Each row was made from one walk, in order. Every step used is in the known rows, and no mark comes twice. Write each row's walk.
Known rows:
kulipul/refog/vefa/nogig: [-44.9 -46.4  31.3  18.4 -30.1  31.3 -15.4  26.3  -3.1  -3.7  -1.4  -0.1
  21.0  -1.8 -40.2 -31.6 -15.2  38.9  11.5  -9.3  -5.6  -1.9  33.6 -16.0
 -48.1 -14.1  10.1 -30.9  18.4 -54.4   0.4 -43.7  24.2  15.0  55.7 -20.9
  17.6 -29.8  33.3   7.2  14.2]
ziviv/nogig/kulipul/bosap/refog/vefa: [-25.7 -24.7  34.4  33.5  -8.8  -7.6   0.7  23.1   2.0   4.5 -17.7  13.1
  48.1 -20.2 -11.9  -5.2 -27.9  34.6 -21.9 -25.1  15.1 -10.3  16.1 -41.5
 -38.7  -7.9   3.4   7.5  23.1 -36.2  11.3 -12.0  13.5  23.4  48.2 -19.1
  35.4 -16.3  14.8  10.2 -29.4]
nogig/kulipul/vefa/bosap/refog: [  8.0 -45.0  25.5  28.0 -41.3  17.8 -22.7  23.2   4.2  10.2  12.3  14.5
  14.4 -18.3 -18.3 -11.1 -40.7  27.8  -0.7 -15.4  -5.9  11.8  24.3 -26.9
 -34.0 -24.2   9.4  -0.9  29.1 -55.1  -1.3 -29.1  15.6  15.2  55.5  -6.1
  14.5  -2.6  24.2  -0.9  -4.6]
pidivu/refog/ziviv/kulipul/nogig: [-27.8  -6.4  24.5  14.2   6.5   7.3 -11.4  41.1  -9.5  26.0 -34.1   8.1
  15.8   0.5 -21.0 -10.5 -13.5  34.1  -0.2   5.9   0.5  -4.0  77.3 -14.2
 -52.2 -11.9  21.6   1.6   2.1 -29.2   2.1 -25.0  12.5   8.1  42.4 -33.6
  17.5 -31.2  23.4  17.1 -21.1]
kulipul/nogig/ziviv/vefa/refog/pidivu/bosap: [-14.7 -56.4  24.5   8.1   8.1  14.4  -9.8  19.3  19.1   4.9 -29.1   8.9
  -6.7  -5.4 -38.7  -7.9  -2.2  27.3   8.3   8.5  13.9  16.6  22.6 -13.4
   0.4 -10.1  59.1  25.8  26.9 -18.2 -10.3  -9.7  31.8  13.5  36.6  -4.5
  -1.9 -27.9  40.9  -0.3   7.6]
bosap/kulipul/refog/ziviv: [-20.0  -0.6  32.9  12.4 -21.7  -3.0 -29.9  19.4 -34.7  24.2 -19.1  -8.2
  24.2  -3.4   1.9 -26.7 -35.9  32.1  12.9  -8.4 -26.4   0.0  73.0 -18.1
 -57.9  -9.2  22.0 -22.1  11.9 -10.0   1.6 -36.5  11.5  -5.4  49.6 -22.4
   4.0  -4.6  10.1  23.1   8.4]
bosap/vefa/ziviv/kulipul/refog/pidivu: [-31.4 -30.7  36.2  10.3  -8.9  22.5 -22.5  47.1 -30.1 -11.6  -8.2  -3.7
  28.4  -5.0 -22.5 -12.4 -34.8  26.4  20.9   4.7  -6.4 -14.5  51.7 -11.5
 -39.9  15.8  49.2 -25.4  -9.1 -19.9 -18.1  -6.0  44.4  13.0  36.8   0.0
   0.0  -8.3  10.7  14.0  16.3]
vefa/refog/pidivu/ziviv/nogig/kulipul: [-42.1 -46.8  11.7  14.3 -21.3   6.9 -11.0  43.4   1.5  11.6 -12.2   6.3
  22.2 -17.5 -35.3  -3.4 -15.5  15.8  11.0  -1.9 -13.2  -9.7  40.0 -19.3
  -7.7 -18.1  27.5  24.7  16.8 -48.8 -10.9  -8.2  23.8  20.4  40.2 -24.2
   5.8 -41.0  45.3 -13.1   7.5]
kulipul/nogig/ziviv/vefa/bosap/pidivu/refog: [ -6.8 -41.4  20.5   7.0   5.7  -5.0 -18.1  24.9  -5.8  32.5 -18.2   5.7
  -5.8  -7.4 -21.7 -13.3  -2.4  31.7  23.9   5.6   4.1  -4.6  27.1 -11.8
  -8.9  -8.6  49.2  12.2   9.2 -25.3  24.2 -10.5  28.7  11.8  29.8   0.2
   6.0 -25.4  25.1  11.8 -21.4]
vefa/nogig/ziviv/kulipul/bosap: [-14.4 -20.5  27.3  31.9 -10.9   6.0 -15.5  29.4 -13.0  -9.9   0.2  12.9
 -16.7 -37.8  -9.4  -4.5  -6.6  13.6  24.7 -13.9  22.6   4.5  21.5  -7.2
 -11.2  -9.2  24.7  -3.4  18.8 -30.8  21.7  -1.5  23.9 -13.2  38.7  -5.0
  41.6 -51.1  17.2  -5.6 -15.9]
nogig/pidivu/refog/vefa/kulipul/bosap: [-13.1 -58.9  34.4  11.2 -23.7  25.5  -1.0  43.0  11.4  54.7   8.8  15.1
  19.3 -20.6 -42.7 -32.4  -5.8  35.9 -26.4  -1.7   1.4  -1.6  25.3 -20.5
 -14.0  -9.0  32.4   2.7  38.3 -63.6 -10.1 -22.2  21.6  14.8  31.9 -29.1
  10.4 -18.7  23.1   0.9  -2.5]
pidivu/ziviv/kulipul/bosap/refog/nogig: [-35.8  -6.4  21.6   8.5  15.7 -13.3 -12.6  25.6 -25.3  19.9  -5.3  19.6
  35.1 -29.2  -7.4  -7.6 -25.8  37.1  11.0  -0.9  -1.1 -26.2  47.2  -6.0
 -41.8  12.7  29.6  12.6   1.7 -29.4  16.8 -12.0  26.7  13.3  49.5 -26.0
  25.5 -31.0   7.8  18.8  -9.9]
vefa/ziviv/kulipul/refog: [-35.4 -10.7  26.5  14.6 -32.8  16.7 -25.0  49.3 -36.1 -10.0  12.0   0.8
  15.3 -23.6 -18.7  -3.2 -28.6  19.2  31.3   2.9  -5.5 -16.4  58.2 -18.5
 -40.5  -8.0  16.0 -35.8   5.6 -29.1   5.7  -8.5  35.8   3.9  52.8 -15.8
  26.3 -19.6  14.6   6.6 -19.1]
refog/nogig/pidivu/bosap/vefa/ziviv: [-20.7 -79.8  32.9  -2.2  -9.3   8.3  -9.0  43.1 -10.9  26.9 -18.4 -22.0
  10.4  -8.4 -29.7 -14.7  -5.4  31.5 -12.9 -12.5  -0.6  22.2  15.9  -7.8
 -29.3  -8.0  55.4  48.6  30.1 -36.7  -6.2  -3.5  41.5   8.7  36.5  -2.2
 -21.4 -24.5  11.0  -6.8  16.6]
ziviv/nogig/kulipul/vefa/refog/pidivu/bosap: [-30.2 -59.4  21.2  19.2 -18.8  33.7  -2.6  31.4  36.8 -18.6 -17.0   9.2
   9.1 -12.5 -49.2   0.5 -30.4  15.6 -19.1  -5.4   1.0   5.5  20.5 -29.2
 -12.5 -24.4  29.5  58.8  27.6 -48.6 -20.0  -5.1  25.8  27.4  42.0 -11.6
   3.0 -12.8  41.4  -6.6   3.0]
bosap/kulipul/pidivu/refog: [-22.7 -29.2  30.1   9.7 -29.2  -5.4 -25.4  16.4 -27.4  23.4 -16.5  -2.9
  26.7 -15.5  -3.0 -34.2 -23.2  23.9  15.8  12.7 -22.4   0.4  75.3  -2.5
 -49.6 -21.7   7.7  36.1   0.1 -21.1  -6.8 -15.2   8.1  -2.7  50.8 -24.2
   4.5  -0.9   5.5   1.3  -9.2]
vefa/nogig/ziviv/kulipul/refog: [-20.3 -19.3  14.9  27.4 -17.0  13.0 -27.5  26.8  -9.6   0.5  -9.0   3.5
 -13.3 -20.1 -16.8  -4.2 -10.0  10.3  20.0   0.2  10.5   3.9  39.5 -14.3
 -21.6 -24.0  22.7 -23.6  13.0 -33.8  19.6  -7.9  32.0  -1.8  52.7 -18.3
  31.4 -46.9  17.5  -0.9  -8.3]
refog/nogig/ziviv/kulipul/pidivu: [-16.5 -22.5  43.4  22.0  -9.7  -0.6  -7.2  18.9 -11.0   1.2 -35.8   0.6
  24.2 -26.7 -12.5  -3.7   3.2  34.6   1.8   6.9  15.9  18.3  26.6 -21.8
 -18.7  -7.8  25.6  29.0  13.0 -21.6   0.8 -15.4  15.5   0.9  33.8 -24.8
  16.3 -46.1  28.0  10.3 -14.7]
ziviv/nogig/kulipul/vefa/refog: [-34.4 -37.1  19.8  35.2 -23.6  34.6  -8.0  27.2  18.0 -22.7  -7.0   5.6
  15.9 -13.3 -32.5  10.3 -22.4  19.9 -10.8  -8.7  -4.4  -5.7  24.0 -39.3
 -25.4 -28.2   4.9  25.0  27.7 -44.9   7.2 -10.0  20.8  20.9  60.4 -20.1
  32.9  -8.1  44.8  -2.0 -17.6]
bosap/ziviv/kulipul/refog/vefa/nogig: [-40.4 -19.6  27.5  19.7  -2.4   0.7 -27.7  34.7 -18.9  -6.7 -10.2  15.1
  15.1  -2.7   4.7 -17.3 -31.2  21.0  25.5  -6.4   7.1  -9.3  55.9  -3.3
 -48.1  -8.6  27.4 -30.0 -10.7 -37.0  20.1 -24.7  26.8  10.1  43.0 -13.8
  21.7 -25.9  25.7  31.6   2.6]
pidivu/refog/vefa/kulipul: [-22.0 -59.6  30.9  26.7 -21.7  28.1 -13.3  47.9  -5.3  42.2   1.7   7.0
  23.0 -10.3 -34.6 -32.7 -10.1  42.0  24.6  -3.1 -11.2  18.6  56.2 -21.0
 -33.4 -18.9   1.7   1.3  17.7 -69.4  -7.3 -30.5  17.3  33.0  36.3 -42.6
   9.3 -25.1  24.8   7.5  -7.5]
vefa/nogig/pidivu/ziviv/kulipul/bosap/refog: [-25.7 -28.2   5.6   2.6  -2.6  -9.5 -18.3  34.8  -7.7  21.7   4.8  12.7
  -1.9 -26.6 -12.7 -11.0 -14.6  12.8  -4.3  -3.6   5.7 -30.6  29.6   2.8
 -25.3  -5.2  41.9   3.6   7.4 -45.4  22.9   0.5  33.0  -7.4  53.2  -6.4
  30.3 -38.6   9.8  -4.0   4.4]
kulipul/refog/ziviv/vefa/nogig: [-25.9  -7.9  30.1  11.7  -3.8  30.3 -19.9  38.9   1.7 -12.7 -27.6   3.6
  15.0  -3.2 -28.7   0.0  -7.9  28.4  14.8 -12.0  -9.4  -8.0  51.7 -12.3
 -38.5  -2.3  32.6 -28.6   4.2 -22.7   8.0 -40.6  25.4  19.9  44.1 -26.3
   4.7 -23.4  46.8  26.5   6.8]
kulipul/vefa/bosap/ziviv/nogig/pidivu/refog: [ -7.5 -42.4  23.0   3.2   1.0  -4.3 -18.8  50.5  15.3  28.0   6.9  20.9
   7.0  -1.4 -21.5 -16.1 -24.2  21.7  -5.5 -12.8  -7.4 -29.6  37.7 -11.7
 -11.0 -13.8  37.8  14.9  18.8 -49.4  23.5 -14.1  23.8  15.7  31.3   4.9
   8.3  -8.1  27.9   3.4 -18.4]
pidivu/bosap/vefa/kulipul/nogig/ziviv: [  2.4 -66.5  17.1  10.3   7.6   7.5 -22.4  17.8  -2.2  22.5 -15.3 -14.2
 -34.2 -13.3 -15.5 -21.6 -23.3  14.0  24.1   3.2  -1.3  31.6  15.2  -6.0
 -10.7  -5.0  50.1  28.4  21.1 -29.9   9.2  24.7  50.3   4.4  48.3  -6.8
   4.0 -15.9  11.0   7.7  15.8]
bosap/refog/nogig/pidivu/ziviv: [-24.1 -40.2  12.9   2.0  -5.7 -31.3 -16.2  23.0 -14.7  55.6 -24.3  -4.0
  40.6  -4.2  -9.0 -15.4  -7.3  43.4 -13.8  -6.8 -11.4 -15.7  35.7 -17.7
 -44.3 -13.8  26.7  14.7  26.2 -40.5  12.1 -28.3  20.1  10.9  58.2 -24.6
  -0.5 -37.3  12.5   0.7   6.7]
refog/ziviv/nogig/pidivu: [-15.6 -10.8  34.3  15.0  -5.5 -30.8   1.3  48.7  -3.8  15.4 -43.1  -3.1
  25.6  -8.4  -9.9  -0.6   2.2  28.6  -8.4 -25.1  -2.3 -10.3  38.1 -33.8
 -28.3 -11.1  16.9  13.0  23.9 -21.4  18.5 -13.3   6.2   1.4  26.4 -18.5
  16.6 -48.7  30.9   1.6 -20.8]
refog/ziviv/vefa/bosap: [  7.3 -16.6  51.7  20.3  -1.7   0.7 -15.6  61.7 -16.9  -2.7 -14.2  15.3
  27.4 -17.3 -11.5  -5.8  -3.5  39.4  45.3 -29.6  -4.1  22.7  54.8 -16.3
 -27.4   1.4  25.1  -1.9   6.3 -24.4  15.2 -34.1   8.6  22.6   9.7 -14.8
  -2.3 -34.3  37.5  18.5 -18.0]
vefa/bosap/pidivu/refog/ziviv: [-18.3 -30.9  33.2   3.7 -27.8 -15.0 -29.6  58.8 -32.5  39.3   4.3  -1.5
  11.1 -11.2 -16.0 -31.9 -23.8  40.5  46.2 -20.7 -18.6  -1.5  53.6   3.1
 -32.9 -11.7  33.6   4.7  10.9 -48.8  13.8 -27.2  11.6   0.5  13.0   0.4
 -19.1 -46.1  19.3  13.3  -4.2]
vefa/bosap/refog/pidivu/ziviv/nogig: [-16.2 -34.2  20.7   0.1   1.5 -39.9 -27.3  57.9 -18.6  24.9   3.4  10.0
  40.6 -11.9 -15.4 -31.9 -28.8  33.9  36.4 -18.5  -9.6 -24.0  44.4 -13.8
 -23.9   0.4  28.5   6.4   4.5 -51.5  18.0 -14.9  20.2  17.3  28.2   1.4
  -4.2 -42.8   9.0  -2.7  -9.7]
ziviv/nogig/pidivu/refog: [-27.9 -34.8  14.6  15.5  -7.6 -22.4  -3.2  41.6   2.9  33.0 -28.6   5.2
  34.8  -7.7 -24.5  -8.4   2.5  20.5 -19.8  -5.4  -2.6 -23.0  51.0 -33.7
 -34.4 -34.0   6.1  35.2  26.6 -37.2  23.5  -0.8  16.8  17.3  45.7 -31.8
  14.0 -34.7   9.4 -18.5 -43.0]
ziviv/nogig/kulipul/vefa: [-19.6 -32.1  22.4  35.3 -21.2  10.0   4.9  18.1  15.9 -20.0 -26.4   9.7
  18.1 -20.6 -21.9  10.1 -19.7  16.4 -11.7 -12.1  -2.9  -6.4  22.3 -43.8
 -31.3 -23.0  -8.4  37.5  22.0 -36.2  11.0  -8.4  14.4  23.7  53.3 -23.3
  37.7 -11.9  35.0  -4.6 -29.9]
bosap/refog/pidivu/ziviv: [-22.2 -31.0  14.9   5.8 -14.3 -45.5 -18.0  25.7 -20.4  37.3 -23.1  11.9
  38.9  -8.8  -6.1 -22.4 -24.9  36.5  29.8  -6.7 -20.1 -24.3  56.2  -8.1
 -39.6  -3.4  14.1  -0.5  10.5 -32.5  -7.9 -26.5  13.2  14.5  44.6 -16.5
  -1.6 -43.6  14.0  -4.9  15.4]

Which walk is each row?
[ -6.0 -51.7  29.4   2.0 -19.3  21.2 -20.5  31.1   9.0  35.2  -3.8  -3.1
 -12.5  -1.8 -25.9 -19.6 -27.9  26.2 -16.0  -6.2 -16.1  23.0  47.0  -6.6
 -21.3 -23.9  56.2  35.3  36.0 -29.7 -18.5 -14.9  21.6  -3.7  37.4  -0.4
  -9.9  -3.6  20.7   2.7  32.6]	nogig/pidivu/bosap/kulipul/vefa/refog/ziviv
[-48.1 -25.2  27.9  10.4  23.3  28.5 -16.6  34.5 -24.1   3.8   7.6  11.2
  24.5 -21.9 -24.5  -6.9 -22.1  35.8  15.6   4.1  -6.2 -13.3  43.9   3.5
 -30.2  19.1  54.8  15.4  -1.4 -29.9   8.4  -0.2  43.7  14.8  45.4 -19.6
  17.5 -21.0  21.3  20.2  12.4]	pidivu/ziviv/kulipul/bosap/vefa/refog/nogig
[-21.3 -48.7  24.9  19.8   5.1  18.5 -22.4  44.7   3.4   8.7 -25.6 -11.2
   3.5  -2.2 -22.1   3.2 -29.7  16.7   4.4 -18.5  -5.7  33.6  44.8 -10.6
 -27.7 -20.9  44.1  38.2  16.8 -26.2  -2.7  17.4  39.3  23.8  40.8 -14.9
 -10.7 -20.8  20.8   9.3  12.9]	pidivu/bosap/vefa/refog/ziviv/nogig/kulipul
[-22.8 -44.7  17.8  18.4 -21.1  14.2 -10.9  36.9  11.5  10.2  -5.9   6.3
  10.1 -15.0 -32.8  -4.9 -31.0  19.9  -3.0  -8.0  -8.7 -15.7  25.3 -27.6
 -21.5 -23.3  19.9  45.1  10.8 -56.2  13.8  -6.0  22.5  26.6  35.3  -6.6
  11.5 -11.0  25.8   5.4 -26.4]	ziviv/nogig/kulipul/vefa/bosap/pidivu/refog
[-25.7 -44.5  24.2   3.4  -6.7  -7.6  -7.4  28.2  -1.0  38.9   7.8  13.5
  15.9 -17.0 -23.6 -25.8 -15.1  38.6  -8.0 -18.3   1.4 -27.3  14.0  -0.6
 -23.8   7.4  35.9 -15.5  23.6 -49.2   4.6 -22.2  25.5   4.7  47.4  -1.3
  27.3 -33.3  18.6   1.5  20.4]	kulipul/bosap/refog/vefa/nogig/pidivu/ziviv
[-19.7 -37.3  32.3   5.2   5.9  22.8 -11.9  42.1   2.2  26.9 -11.4   0.9
   1.0  -6.9 -30.3 -16.9 -11.0  28.3 -21.8 -19.2  -0.9 -15.8  27.1   8.6
 -26.7  10.3  59.5  -2.2  20.2 -30.7  -1.6 -12.8  31.7  -5.1  36.6  -0.8
   3.1 -21.9  22.0   5.2  22.6]	kulipul/bosap/vefa/nogig/pidivu/refog/ziviv
[-12.1 -67.2  30.6  -5.6 -32.9   7.0 -16.5  35.6 -11.2  51.5   2.6  -9.7
   3.9  -8.9 -27.9 -33.0 -27.7  22.0 -11.4  -2.0 -10.5  19.2  42.9 -13.4
 -26.9 -21.3  45.4  11.6  27.6 -34.1 -18.8  -7.7  35.6   8.5  38.1  -4.0
  -6.7  -3.6  -4.4  -4.0  17.2]	nogig/pidivu/bosap/kulipul/refog/vefa/ziviv
[-33.0 -43.3  34.8  12.1 -10.7  31.5 -25.6  31.7   0.4   2.3  -7.6  -4.2
   6.4 -19.6 -33.3  -7.1  -8.5  31.3   6.2  11.7  13.3  32.2  31.8  -4.6
  -8.0 -21.4  50.4  37.5  24.7 -34.6  -9.5  -3.2  32.2   2.4  41.3 -18.4
  -3.2 -40.7  32.0   8.7   7.2]	vefa/refog/nogig/ziviv/kulipul/pidivu/bosap
[-19.7 -36.0  18.6  13.7  -9.0   5.4 -20.9  28.7   6.6 -11.4 -36.9  18.5
  12.1  -9.9  -2.1   3.3 -21.4   2.4   7.2  -8.7   3.1  -8.4  37.6  -4.9
 -23.8 -10.0  44.1   0.0  -4.8 -26.5   3.2 -29.1  27.0  23.6  36.3 -15.8
  -8.4 -12.2  48.6  20.6  11.5]	bosap/ziviv/vefa/nogig/kulipul/refog/pidivu
[-30.2 -51.3  34.4  16.4 -48.9  17.6  -0.5  33.6 -14.7  35.8   4.6   4.4
   7.4 -32.0 -28.5  -9.2 -28.2  29.5   0.0 -14.0  -2.1  -6.0  16.4  -8.9
 -17.9  -4.6  27.3   4.0  22.4 -45.8 -20.7 -15.9  22.8  12.3  28.5  -5.0
  14.4 -18.2  25.7   6.1   0.6]	nogig/kulipul/bosap/pidivu/refog/vefa/ziviv
[-25.3 -38.4  26.8   9.1 -14.5  19.0 -18.0  29.6 -11.5  39.4   5.9  -6.4
  -7.5 -34.2 -24.7 -21.2 -16.8  35.6  12.0  -3.0  -2.7 -11.4   0.7  -7.8
   0.6   8.0  54.1  15.4  31.1 -51.3  10.4 -14.2  30.7  -4.0  28.7 -14.3
   1.2 -28.3  28.2  26.7   4.4]	vefa/kulipul/bosap/pidivu/refog/nogig/ziviv
[  0.4 -14.8  30.3   1.7   0.3 -14.6 -30.8  52.9 -16.7  25.8  -1.2   2.9
  22.6  -0.2  -5.9 -27.7 -27.5  39.9  -6.6 -10.1  13.8  -2.3  38.9 -19.7
 -42.1  -4.7  51.7 -23.1  11.9 -42.7  22.0 -24.0  16.0 -13.8  38.5   6.6
   7.7 -28.4  11.3  20.3  -9.9]	vefa/bosap/refog/ziviv/kulipul/nogig/pidivu
[ -4.6 -36.8  20.6  -6.9  15.6 -15.2  -7.8  22.2  15.6  26.6 -45.9   1.4
   8.4   6.0 -17.5  -8.1  -9.7  31.1 -28.4  -1.6   8.5   0.8  31.6 -16.4
 -38.4  -9.3  54.5  24.6  20.1 -15.1   7.2 -12.9  25.3   8.0  48.5  -8.1
  -2.9 -15.4  23.1  15.0   1.7]	kulipul/nogig/pidivu/bosap/refog/ziviv/vefa
[ -3.7 -25.2  33.4   5.6  20.4  18.6 -25.0  51.2 -12.8  36.3 -18.9   5.5
  18.8   4.1 -18.8 -23.6 -14.2  37.9  14.4  -4.6  -8.9  12.4  77.4 -10.0
 -39.9  -4.0  44.0  12.1  -6.0 -26.0   8.9 -34.8  14.6  20.5  26.5 -17.4
  -5.7   0.8  19.6  25.7 -17.4]	pidivu/refog/ziviv/vefa/bosap/kulipul/nogig
[ -2.5 -39.9  27.3  -5.5   8.3  12.9  -8.4  49.1  13.0  38.2 -22.2   8.5
  12.3   3.1 -38.0 -18.1   4.5  33.6 -24.5   1.5   4.6  -3.7  40.2 -17.4
 -23.3  -8.0  55.2   9.0  16.9 -37.5   9.8 -28.1  20.7  10.8  31.6 -13.2
  -1.7 -17.2  35.7   7.8 -16.5]	kulipul/nogig/pidivu/refog/ziviv/vefa/bosap
[ -6.0 -69.5  34.6  -2.0  -8.8  -6.2  -9.8  35.4 -19.3  51.3   9.4   0.6
  12.2  -7.0 -20.7 -53.3 -15.2  39.4   7.9  -3.7  -7.9  15.9  31.0 -13.9
 -24.8  -2.0  41.6  12.4   8.0 -54.7   7.2 -24.3  18.7   4.2  27.6   3.4
  17.1 -15.3  12.3   0.3   8.6]	refog/vefa/bosap/kulipul/nogig/pidivu/ziviv
[-30.9 -47.9  37.9  -4.3 -13.6 -11.4 -15.7  45.7  -2.3   0.0 -13.0 -10.9
  21.9 -11.5 -24.9 -17.7 -25.5  31.8  19.6  -6.6   0.4  -4.6  31.1  -5.7
 -23.9  -3.3  21.1  24.8   2.6 -33.8  -9.3   7.1  31.1  17.2  40.6   3.0
   9.2 -23.1  16.6   8.8  -0.6]	kulipul/pidivu/bosap/refog/vefa/ziviv/nogig
[ -6.0 -54.1  22.8  -5.0  -6.4   9.0 -18.4  35.0   8.7  40.0  14.4   8.7
  17.6  -5.0 -35.9 -23.1 -21.7  46.1  -9.5  -7.4 -15.4 -16.4  18.2 -12.7
 -20.0   0.4  45.2  10.2  25.8 -61.3   5.6 -36.1  26.7  15.4  45.5   1.9
   2.4 -15.1  27.2   5.0  17.4]	kulipul/vefa/bosap/refog/nogig/pidivu/ziviv
[ -0.1 -18.5  23.2   5.5  13.8   3.0 -21.5  38.7   4.1  23.4 -32.4  -3.5
  18.0   4.2  -5.4  -5.7 -10.7  38.4 -10.5  -4.1   1.8  -8.3  30.5 -27.9
 -32.2   5.5  51.4 -17.7  10.3 -29.4  15.2 -27.8  21.7   7.9  46.3 -16.3
   7.7  -7.0  37.2  38.6   4.5]	bosap/refog/ziviv/vefa/kulipul/nogig/pidivu
[-14.4 -38.6  23.1  -0.2   5.2  -5.9 -16.9  45.3  10.5   9.1   7.2  17.7
  24.3  -4.9 -34.3 -22.7 -34.9  38.9  20.5 -11.2 -16.6 -35.8  31.2 -15.4
 -14.7  11.0  33.2   9.9   5.9 -53.2   3.7 -23.9  23.4  25.4  32.8   9.9
   9.3 -18.5  26.7   4.4   6.1]	kulipul/vefa/bosap/refog/pidivu/ziviv/nogig
[-23.2 -53.7  40.7   4.5  -3.0  -3.4 -11.7  45.7   6.0  -4.7 -14.3  -1.1
   5.3 -18.9 -10.4 -27.0 -23.5  20.9  31.2  -5.4   1.5  11.6  20.6  -6.7
  -7.5   2.0  28.5  35.7  -2.4 -50.0   6.8   5.9  28.2  18.8  22.2 -12.8
  10.2 -20.8  39.4  30.8   4.2]	refog/vefa/kulipul/pidivu/bosap/ziviv/nogig
